Facts:
daragos τ:tupetum, grugo, pluzu ξ:281 γ:vuvul
benato ξ:793 χ:dredal γ:flepan
stedam χ:fliplo γ:skiskis
fikil χ:pitril γ:gibo
klotran τ:plika, lezuklo χ:repla γ:stegrebas
gripo ξ:29 γ:ditu σ:zastun
doflos τ:plika ξ:567 γ:dredal
mados ξ:665 γ:flepan σ:livosko
denum ξ:595 γ:dredal σ:mosu
fikubis τ:deki, brupler ξ:281 χ:molelun γ:sterin
piges γ:fliplo
mabru σ:skofar
plilorel ξ:671 γ:ditu σ:falas
skolar ξ:595 γ:dazen σ:flovul
dirol γ:vuvul
brupler τ:plugran
plefol τ:skeflaso γ:lebrak
broflutrak ξ:122 γ:dredal
plibru ξ:595 χ:klegrem γ:fudarul
treskolan ξ:29 χ:tika γ:brekla
zado ξ:281 χ:gegruk γ:mabru
daflas γ:niklis
nelum ξ:595 γ:grufle
pegrun ξ:432 γ:skiskis
flidem ξ:432 γ:gibo σ:maskegrik
virul ξ:793 χ:grabrem γ:nugram σ:grepi
treplon τ:lezuklo ξ:58 γ:grufle
duvegan χ:dredal γ:mabru
sterun ξ:122 γ:fudarul σ:roda
panisko ξ:58 γ:fliplo
ritramar ξ:567 χ:broflutrak γ:grabrem σ:zafum
tremuk ξ:793 χ:repla γ:dredal
trosak τ:klegrem, plugran ξ:793 γ:plogo
mapun ξ:595 γ:bremem
tezom ξ:671 χ:flepan γ:flepan
repla ξ:432 γ:brekla
tika ξ:281 χ:rugik γ:flepan
bimul τ:plogo γ:lebrak
kegas ξ:58 χ:nela γ:molelun σ:gegruk
kodil χ:stegrebas γ:gibo
dubom χ:grufle γ:molelun
rasku χ:pagu γ:grufle
brovum ξ:432 γ:grufle σ:dobrivil
guflar χ:bifel γ:bremem σ:tupetum
gegruk σ:bimul
lavun τ:plugran ξ:281 γ:grufle
zakur ξ:71 γ:mabru
maskegrik γ:gegruk σ:mados
ripo χ:molelun γ:gibo
bozugri τ:lebrak ξ:71 γ:fusir
kirurim ξ:567 γ:dradruse
pabul γ:dazen
trulik τ:daragos, dirol ξ:29 χ:rasor γ:dradruse
vebrol ξ:671 γ:melin σ:steru
disten γ:dazen
zukonam τ:pluzu
zastun ξ:595 γ:skiskis
plika γ:bifel
ledrek ξ:71 χ:gibo γ:dradruse σ:bremem
drodum τ:skeflaso, dubrar γ:gibo
flerubre ξ:432 γ:mabru σ:brovum
satro γ:fudarul σ:flerubre
botros τ:tupetum χ:tika γ:dradruse
flumuplok τ:doflos, rovel, pluzu, graklin ξ:671 γ:fliplo
skevir τ:grepi, trosak ξ:71 γ:brekla σ:lebrak
leskabre ξ:432 γ:molelun σ:flidem
beskugom ξ:567 γ:fudarul
mitren τ:daragos χ:broflutrak γ:fliplo σ:flagrigris
stebris ξ:793 γ:skiskis
vozik τ:grugo, flidem ξ:595 γ:molelun
deki τ:vozik ξ:595 γ:plogo
pluta ξ:281 γ:melin
tufan ξ:58 γ:nela
roklom ξ:29 χ:mabru γ:bremem
stigritram ξ:793 γ:fudarul
deben τ:teruk, drodum, klugal, skevir γ:fudarul
bremem σ:bifel
geklok τ:grenis γ:fudarul σ:flepu
mugrum ξ:567 γ:rezuskir
plikon ξ:671 γ:brupler
roda ξ:58 γ:dazen σ:plosu
dones τ:fliplo, plogo ξ:567 γ:stegrebas
grozek ξ:595 χ:skolar γ:brupler
grabrir ξ:665 χ:falas γ:lebrak
zinek ξ:29 χ:plogo γ:grufle
livosko ξ:671 χ:falas γ:dazen
zoder τ:pliplas ξ:122 γ:zukonam
tebol ξ:122 γ:pitril
rugik ξ:281 γ:skiskis
tremu τ:grugo χ:bremem γ:bremem σ:klotran
skufurar τ:plogo χ:klotran γ:fliplo σ:klistal
naful χ:fudarul γ:fudarul σ:nela
dubru γ:molelun
flepan σ:bodrus
disunel τ:treplon ξ:567 γ:sterin
detripi ξ:793 γ:molelun
mosu ξ:58 γ:zukonam σ:virul
figum ξ:71 γ:pitril
fleflaban τ:klotran γ:fudarul σ:grozek
magrom τ:rezuskir, dones, brupler γ:fliplo
driplaka γ:stegrebas σ:fleflaban
grugo τ:lezuklo ξ:567 γ:bifel
pagu τ:skofar, pluzu ξ:567 χ:brekla γ:zukonam
bodrus τ:vuvul ξ:29 γ:skiskis σ:denum
gubobin ξ:671 γ:stegrebas
bruklan ξ:281 γ:pitril
skelom ξ:595 γ:gegruk
flepu ξ:432 γ:plogo σ:flutramir
plosu γ:flepan
niklis σ:mitren
fogrem ξ:281 χ:mabru γ:fusir
drostok τ:plogo ξ:29 γ:fudarul
flagrigris σ:buplar
falas ξ:567 γ:molelun
dugruplel τ:fudarul, skeflaso, flonos ξ:29 χ:pitril γ:fliplo σ:skiskis
skofar ξ:567 χ:rasor γ:fliplo
rabor ξ:595 γ:lebrak
grenis τ:tebol γ:dazen
zipugris γ:fudarul σ:fliplo
dadrum τ:bitil γ:fliplo
rasor γ:sterin
skeflaso τ:greror, pilik, brugro γ:gibo
zabrutes ξ:595 χ:grufle γ:fusir σ:kegas
pluzu τ:gizum, flidem, lezuklo χ:plikon γ:dazen
pliplas ξ:281 γ:plogo
pestuk ξ:665 γ:zukonam
naler ξ:595 γ:nela
sodre ξ:567 γ:brekla
dobrivil γ:gibo σ:tremu
bretron ξ:122 γ:gibo
petur ξ:567 γ:grufle
vuvul τ:kinen
pliflek ξ:567 γ:gibo
bitil τ:pliplas ξ:71 γ:dazen σ:skolar
dige ξ:567 χ:figum γ:bremem
greror ξ:793 γ:nela
koster τ:doflos, dubrar χ:niklis γ:flagrigris
klistal ξ:665 χ:sterin γ:rezuskir σ:skevir
fudarul τ:kinen, flidem
plistom ξ:567 χ:tika γ:vuvul
plogo τ:lezuklo
kloplogul ξ:567 γ:lebrak σ:skufurar
dulobrum ξ:671 χ:plikon γ:mekis
plople ξ:122 γ:molelun
grabrem τ:tupetum
kidur τ:lezuklo ξ:58 χ:repla γ:skiskis
notri ξ:281 γ:nugram σ:ritramar
skalaplar ξ:432 γ:stegrebas
teruk τ:bruklan, plika, dirol γ:gibo
flutramir ξ:793 χ:bozugri γ:vuvul σ:zabrutes
runaba ξ:281 γ:stegrebas
klegrem ξ:671 γ:flagrigris
dubrar τ:pilik, kinen γ:gibo
gatrozol χ:ditu γ:molelun σ:zipugris
brugro ξ:671 γ:skiskis σ:driplaka
kizek χ:falas γ:lebrak
begas τ:fliplo, plogo, lezuklo ξ:281 γ:brekla σ:pliplas
gredir ξ:29 γ:dazen
flezil γ:fusir
fluva ξ:671 γ:brekla σ:plilorel
klugal τ:skofar γ:gegruk
vuzadrul ξ:665 χ:skolar γ:skiskis
flovul τ:tupetum, segril, kidur ξ:793 γ:zukonam σ:brugro
steru ξ:58 γ:fudarul
lezuklo ξ:595 γ:dradruse
gizum τ:klegrem ξ:71 γ:plogo
grukis ξ:793 χ:falas γ:bifel
bomin τ:klotran ξ:281 γ:molelun
bipe τ:grugo, bitil ξ:58 γ:dradruse σ:zukonam
buplar ξ:58 χ:fodram γ:plogo σ:drodum
segril τ:mosu, tremu, bimul, flidem χ:rasor γ:dazen
mekis τ:plugran, flidem, lezuklo
storudran ξ:793 γ:ditu
plumo γ:gibo
plugran ξ:432 γ:niklis
pilik τ:vozik ξ:432 γ:sterin
kopum ξ:567 χ:rasor γ:pitril
drudrun ξ:281 χ:klistal γ:rezuskir
tupetum τ:vozik χ:brupler γ:fliplo σ:flezil
midrozis ξ:595 γ:brekla σ:dubru
rezuskir σ:brubik
melin τ:kinen, brupler
giski γ:zukonam
zafum γ:gibo σ:sterun
drifik χ:repla γ:molelun
kinen τ:begas ξ:567 γ:brupler
fodram ξ:71 γ:ditu
brubik τ:klegrem χ:bozugri γ:zukonam
kival τ:doflos, tremu, rezuskir γ:skiskis
traflur ξ:665 γ:gibo
ligan ξ:58 γ:pitril σ:bipe
flonos τ:mekis, plogo ξ:71 γ:fliplo
bifel σ:begas
rovel ξ:122 γ:melin
grufle σ:geklok
klini τ:skeflaso ξ:432 γ:dazen
dokir ξ:29 γ:nela
graklin τ:skofar, treplon γ:mabru
grepi ξ:29 γ:pitril σ:rabor
pini ξ:432 γ:zukonam σ:rasku
vabron ξ:432 γ:fudarul

Known rows:
disunel: [ 0  0  0  1  0  0  2  1 -1  0  4  0  0  0 -3 -1  1  2 -1  0  0  2  4  0
  1  0]
kegas: [  0  -9   4  -6  -2  21   2 -16  20   5  -4  21   4  25  -5   6  -1   9
   2  -5  -2   3  27  -9 -13   3]
satro: [ -8   2  -1   7   4  -5   1   1   0  -5   0  -9  -4   8  22  -6   3 -10
   0  -4   0  -4  11   1   1  -4]
zinek: [ 1 -1  1 -4 -2  4  1 -2  1 -3  1 -1 -2 -2  0 -3  0  0  0 -5  1  3 13  1
  3 -1]
brugro: [  0   1   1   0  -1  -2  -3   2  -2  -4  -2  -4   3 -10   1  -2   1  -5
  -2  -3   3  -1  -2   2   3  -1]
pliplas: [ -1   1   4  -5  -3   5  -2   1  -4   3   1   3   2  -7 -13   6   1   5
   3   0   2   4   0   3  -1   1]
kinen: [ 0  1  1  2 -1  0  2  1 -1  0  6  2 -1  0 -4 -1  1  1 -1  0  1  1  2  0
  1  1]
zukonam: [  0   0  -1  -8  -4   1   0   1  -8   5  -1   2  -4  -1 -12   4  -2   7
   0   6  -1  -1 -28   1  -4  -1]
giski: [ 1  0 -1  0  0 -1  0  0  1  1  0  0  1 -1  2  1  0 -1  0  0  1  0  4  0
  2  1]
rugik: [ 1  0  0  1  1  7 -2  0 -1  0  3  1  3 -3 -8  1  2 -2 -1 -2 -1 -1  4  0
  2 -1]
mabru: [  4   0  -6   3   4   3   0  -1  -5  -2   1  -6  -4   7  -2  -4  -2 -10
  -4   5  -4  -8 -18  -4   0  -4]
kopum: [-5  1 -8 -1 -3  8 -4  2  1  2  5  1 -2  2 14 -3 -1  9  4 -1  0  4 17 -1
  7  1]
segril: [-5  0 -8  1 -6  1 -4  4  3  3  5  3  0  1 15 -4 -1 11  1 -1  1  3  9 -3
  4  2]
grukis: [ 8  2  8 -1 -1 -1  6  1  6  1 -5 -3 -4 -3 -2  4  2 -1  2 -3 -5 -3 11  5
  1  2]
skolar: [ 2  1 -3  4  3 -8 -3  1 -4 -3 -2 -2  4 -9  1  0  1 -8 -6  0  3 -3 -9 -1
  4 -1]
skevir: [ 1  2  2  4 -1  0  0  5  0  4  4  1  3 -2 -5  3  1  2  3  2 -2 -1  1  0
 -1  1]
fliplo: [  3   0  -1  -7  -2   4  -2  -1 -10   5  -1   4  -2  -2 -15   6  -2   1
  -2   7   0  -2 -26   0  -1  -2]
grabrem: [  1   0  -4  -1   0   1   0   0  -7   2   0  -2  -4   4 -11  -1  -1   0
  -3   6  -2  -5 -26  -3  -4  -3]

Rows:
No name comes twice in this set of rows, the named rows included.
[ 7  1  6 -3 -1 -8  7 -2  5 -1 -9 -3 -7 -4  4  3  1 -2 -2 -3 -1 -2  8  4
  3  2] => grabrir
[ 1  0 -2 -2  1 -3  2  2 -1  2  4 -1  3  0  0 -2  2  7 -2  0 -2  4  2  0
  0 -3] => grugo
[ -6  -8   8  -7  -2  15   3 -15  14  11  -2  30   4  23  -9  14  -1  15
  -1  -1   0   7   6  -7 -15   6] => bimul
[ -7   0 -10   4   2   6  -7  -1  -5   2   7   4   3   1   4   1   0   4
  -2   2   3   2  -2  -4   4   0] => rasor
[ 2  3  1  0 -2 -2  0  5 -2  2  1 -4 -1 -6  3  1  0  1  4  1 -1  1  6  4
  5  1] => virul
[ 4  2 -1  7  2  1  0  4  7 -1  2 -6  1  4 11 -5  1 -5  4  0 -5 -5 16 -1
  4  0] => ledrek
[ 1 -1  0 -3  0  5  0 -2 -2 -3  2 -1 -1 -1 -4 -3  1 -2 -1 -3  2  3  9  1
  2 -1] => dokir
[ 2  0  0 -1 -1  2  1  0  1  0  1 -1 -2  0  2 -1  0  1  2 -1  0  2 12  1
  3  1] => dige
[ 2  0 -1 -2 -3 -6  1  3  3  2  0  0  2 -2  6 -2  1  6 -2 -1 -2  2  5 -1
  1  0] => pluzu
[ 2  1  0  0 -1  1  1  2  3  2  1 -1 -1  0  4  1  0  2  4  1 -2  0 12  1
  2  1] => benato
[-1 -1  0 -2  1 -7 -2  0  2  0 -5  1  4 -2 13  0  0  1 -4 -1  0  1 -4  0
  1 -3] => lezuklo
[ -1  -9  -1  -6   2  21   2 -18   9   8  -5  20  -2  31 -15   9  -3   6
  -1   4  -4  -2  -7 -11 -16   1] => gegruk
[  3  -1   0   2  -1   1   2   1   5  -6   5  -3  -2   2   4 -10   1  -5
  -3  -6  -1  -1  17  -2   4  -1] => dugruplel

Now the same nodes, written a new way:
Known rows:
dubom: [  6  -2  -7   7   9   9   8   5   1   0  -8   8  -8   0  15   0  -1 -11
   1   2  -1  -9  -2  -1  -4  -2   6   1   0   6  -5]
fogrem: [ 9 -1 -6  9 10  6 16 -2 -5 -3  0  7 -8  2 13 -8  1  0  4  0 -5 -7 -2 -3
 -4 -2  9  4 -6  4 -9]
ripo: [ 17  -1 -18  13  16  -4  -3  16  -4   4  -2  12  -5   7  15 -12  14  -5
  -3   7  19 -25  10  -2  -5  -4  -4  20 -12  -1   1]
dokir: [ 6  0 -5 -1  2  4 -3  0 -3 -1 -5  0  1  5  3  1  1 -6 -1 -2 -2 -8  1  4
 -3 -1  6 -6  4  4  3]
begas: [ -1  -2   5  -7  -8   1  10  -6  -2 -19   5  -3   0  -1   1  10   5  14
  10  -6  12  10  -1 -16   3  12  -9  10   3  -4   4]
nelum: [-2 -1  5  6 -7 -3  4 -7  4  1 11 -2 -1  1 -6 -9  5 14  2  2 -5  4 -4 -4
  3  3  4  4 -3 -1 -3]
flonos: [ 10   0  -7 -13  -2   5   7  -2  -4 -18  -2  -3  -3   2  17   5   2   3
  -2  -8   0   1   9   1   0  10   2   5  17  -1   8]
dones: [ -6  -1   1  -7  -8  -4   6  -7  -3 -23   4   0   1 -10   7   7   1  18
   2   0  -3  12   2 -11   7   9  -4  15   3  -9   2]
rovel: [-4  0  4  2 -3 -2 -4 -4  7  4  1 -1 -3  1 -8 -2  0  3  2  3  1  4 -4 -3
  4 -2  2  0 -1  1  1]
leskabre: [ -6   3   9  -2 -21  -5  -8  -6   0   5   8  -5  -5 -10   0  12  -3  -2
  -1  10 -11   2   4  -4   2   4   8   9 -18   0  -1]
grufle: [-15  30  14 -50 -12  -8 -23  -1 -22 -17   4  18  21  10 -10  13  14 -25
   0   6  -5  24   9  36  -5   2  15   7  20   1 -32]
dubru: [  6  -6  -8   5  10   6   0   2  -3  -8  -9   3  12   3   1  -7   0   4
  -3  -6   1  -8  -3   2  -1  -6  -3 -11   9   4   1]
maskegrik: [-6 -1  2  2 -1 -3 -5 -1  7  3 -1 -2 -2 -3 -7  2 -1  0  2  2  3  0 -3 -4
  5 -2 -2 -1 -1  1  2]
drostok: [ -1  -2   0  -7 -23   4   2  -6  21 -17  -2   6  -3 -14   5  20   8  -3
  -7 -10  -1   5   1 -15   8  15  -7   0  16   5   7]
fudarul: [  1   1   6 -12 -10   2   0 -10  -5  -6  -6  -3  16  -1  -3  14 -10  -5
  -7  -7  -2  -2  18  10  -4   1  -4 -16  17   0   4]
piges: [-7  0  2  1 -4 -2 -5 -1  7  3 -2  1  0 -4 -8  4 -1 -1  1  2  1  2 -5 -4
  5 -2 -1  0 -2  1  0]
graklin: [ 5  0 -2 -4  3  3  2  2 -5 -2 -4  0  3  0  6  6 -3 -6 -2 -5  4 -7  8  4
 -7  0 -3 -4  3  0  3]
bruklan: [ 9 -1 -3  3  5  3  6 -8 -7 -6  2  3  5  3  3 -3  2  4  2 -4 -5 -7  4  3
 -3  0  8 -2  0  4 -3]

Rows:
No name comes twice in this set of rows, the named rows included.
[  7 -10  -4   6  11  13   9   9 -11 -11  -8  -4  14   7   3  -1   2   5
   3 -16  18  -3  -4  -3 -10   2 -17 -16   3   2   4] => klotran
[  4  -6  11   5 -21  -5  -3 -17   6   3  12 -14   5   4 -10   2  -3  18
   0   7  -6  -5   9  -1   3   5   7   0  -5   0   8] => skolar
[-12  17   4 -30  -3  -1 -10   7 -14 -22   6  29  29   0   3  -4  27 -12
  -9  -2 -14  19 -10  26  -5   3   3   8  10  -1 -38] => flepu

The same nodes again, as new rows of numbers:
Known rows:
livosko: [ -4   1   3  16   3 -15  -1 -14 -17  14   5 -20  10 -18  -2]
gredir: [ -7  -2  11  14  10  -9   8  -7 -18  15  15 -11  16 -12  -5]
storudran: [ -5   0   9  11  13  -7   3  -3 -17  17  14 -11  17 -10  -5]
lezuklo: [-12  -8  -3   9  14 -11  -1   1 -15  12  14  -9  21 -17  -6]
denum: [ -8  12   4  30  23   2   3 -10   5   3  -5  -7  29 -12 -19]
mitren: [-16  10   1  29   8  -1   0 -10   5  -1  -9 -16  21  -5 -14]
skufurar: [  2  -3   1  28  -2   1   5 -12  15  -8  10 -21  54  14 -12]
skofar: [-10  -4  -2  16   1 -14  -6 -10 -19  10   3 -19  14 -20   2]
steru: [ -9   4   5  16  22 -16   4  -3 -21   9  15 -16  19  -5   3]
bozugri: [-10   2  12   7  18  -3  16  -1 -15  16  20   4  17 -16  -6]
zabrutes: [-25   6  13  -1   4  -1   7   5  21  -8  -6 -40  11  -1  -8]
figum: [-10   0  10   8  15  -5  13  -3 -15  15  20  -1  17 -18  -5]
dirol: [-11  -4   2  11  10  -7   0  -2 -16  14  13  -8  20 -15  -2]
mosu: [-11   9   0  33  25   1  -2  -4  -2   1  -9  -7  31  -7 -20]
rezuskir: [ -5  13  11  13  10  10 -18   5   2 -12   5  -5  22 -15 -26]
bifel: [ -5  21  19  14  18  16 -10   6   4 -11   6   2  23 -14 -25]
fusir: [  6  10  11   1   7   1 -16   4 -14   6  23  -4  14 -18 -11]
gibo: [ 13  -4  11 -14   1  24  -5  20  -3  43   0   9  21 -23 -19]

Rows:
No name comes twice in this set of rows, the named rows included.
[ -5   1   4  11  18 -12   3   1 -18  16  11 -14  19  -8   0] => panisko
[-10   8   9  32  15   2  10 -10  -1  -1  -5  -8  24  -7 -25] => bodrus
[ -6  11   9   8  16  -9  -3   5 -26 -11  31   1  14 -11  -9] => fudarul
[ -4   2   2  12  16 -10   4  -4 -13  16  14  -9  19 -14  -4] => rabor
[-13   6   1  26   8   0  -3  -8   3  -2  -9 -15  24  -9 -17] => tremu
[ -8  19  21  11  19  17  -8  10   1  -9  10   5  22 -14 -23] => mabru
[ -5  -4   3  10   6  -8   7  -1 -22   8   9  -8  20 -15  -5] => kinen
[ -9  -2  -1  11  15  -9  -2   3 -18  16  11 -11  20  -7  -3] => treplon
[ -6   3   0  16  14 -20   3 -12 -15   8  16 -20  16 -11   2] => plibru
[-12  11   4  35  16   3   3  -9  -2   4  -6  -3  25  -2 -23] => flovul
[-13   9   7  20  19   1   6  -5   6   2  -3 -13  24  -9 -15] => midrozis
[ -3   2  -3  12   2 -11   1  -7 -17  13   9 -14  14  -8  -4] => koster
[ -2   3   0  13   4 -14  -4 -10 -16  15   5 -21  11 -17  -2] => kizek
[ -5  -1   9  11   8  -7   7  -6 -16  14  13  -9  17 -15  -3] => gubobin

